a = ((147, 144, 146, 103, 145, 147, 108, 108, 148, 145, 147, 111, 149, 144, 107, 108), (138, 138, 139, 119, 141, 134, 118, 116, 138, 143, 140, 114, 138, 139, 117, 118), (141, 142, 141, 114, 137, 137, 117, 113, 140, 135, 139, 118, 139, 135, 117, 113), (120, 119, 119, 131, 124, 118, 135, 132, 123, 123, 121, 139, 120, 122, 138, 137), (113, 114, 112, 141, 112, 114, 146, 143, 112, 109, 117, 141, 112, 113, 141, 144), (122, 123, 122, 136, 124, 123, 136, 133, 125, 127, 122, 133, 121, 125, 135, 127), (124, 122, 126, 129, 122, 123, 131, 134, 124, 125, 125, 136, 124, 122, 134, 134), (113, 109, 110, 147, 109, 108, 144, 142, 112, 108, 112, 145, 113, 111, 148, 143))
a[-8,-16] -> 147
a[0,10] -> 147
a[-1] -> [113, 109, 110, 147, 109, 108, 144, 142, 112, 108, 112, 145, 113, 111, 148, 143]
a[-6,14] -> 117
a[:, 15] -> [108, 118, 113, 137, 144, 127, 134, 143]
a[-5,4] -> 124
a[3,-10] -> 135
a[:, -11] -> [147, 134, 137, 118, 114, 123, 123, 108]
a[1,12] -> 138
a[5,-13] -> 136
a[:, -6] -> [147, 140, 139, 121, 117, 122, 125, 112]
a[-6,-10] -> 117
a[7,15] -> 143
a[-6] -> [141, 142, 141, 114, 137, 137, 117, 113, 140, 135, 139, 118, 139, 135, 117, 113]
a[0,-3] -> 144
a[4,6] -> 146
a[1,11] -> 114
a[6,-12] -> 122
a[3,5] -> 118
a[0,4] -> 145
a[:, -8] -> [148, 138, 140, 123, 112, 125, 124, 112]
a[-6,9] -> 135
a[-7,-1] -> 118
a[6,-6] -> 125
a[7,9] -> 108
a[-3,-5] -> 133
a[-1,3] -> 147
a[0,11] -> 111
a[:, 11] -> [111, 114, 118, 139, 141, 133, 136, 145]
a[-3,4] -> 124
a[3,11] -> 139
a[-6,10] -> 139
a[-3] -> [122, 123, 122, 136, 124, 123, 136, 133, 125, 127, 122, 133, 121, 125, 135, 127]

x =
[[107 106 148 150 148 106 149 149]
 [114 113 141 142 141 114 142 142]
 [123 123 133 134 133 123 133 133]
 [131 132 125 125 125 132 125 124]
 [127 128 128 128 128 128 128 128]
 [116 115 140 140 140 116 140 140]]
x[0,0]: 107
x[0]: [107, 106, 148, 150, 148, 106, 149, 149]
x[1,4]: 141
x[4]: [127, 128, 128, 128, 128, 128, 128, 128]
x[3,6]: 125
x[:, 7]: [149, 142, 133, 124, 128, 140]
x[2,6]: 133
x[5]: [116, 115, 140, 140, 140, 116, 140, 140]
x[5,7]: 140
x[3,7]: 124
x[2,1]: 123
x[:, 5]: [106, 114, 123, 132, 128, 116]
x[3,2]: 125
x[4,3]: 128
x[3]: [131, 132, 125, 125, 125, 132, 125, 124]
x[1,7]: 142

A =
[[138 136 126 113 155 113]
 [153 135 108 129 140 112]
 [137 125  99 153 152 142]
 [112 153 155 129 158 116]
 [126 120 157 127 149 120]
 [116 100 157 107 126 130]
 [117 102 113 138 130 119]
 [106 112 129 148 134 134]
 [148 156 104 146 147 117]
 [115 147 125  99 121 145]]
A[0, 0] => 138
A[1, 2] => 108
A[8, 3] => 146
A[9, 5] => 145
A[2, 3] => 153
A[9, 0] => 115
A[9, 2] => 125
A[6, 0] => 117
A[5, 5] => 130
A[0, 5] => 113
A[4, 5] => 120
A[2] => [137, 125, 99, 153, 152, 142]
A[0, 4] => 155
A[9, 3] => 99
A[:, 3] => [113, 129, 153, 129, 127, 107, 138, 148, 146, 99]
A[7, 2] => 129
A[8, 1] => 156
A[4, 2] => 157
A[5, 4] => 126
A[1] => [153, 135, 108, 129, 140, 112]
A[4, 0] => 126
A[2, 4] => 152
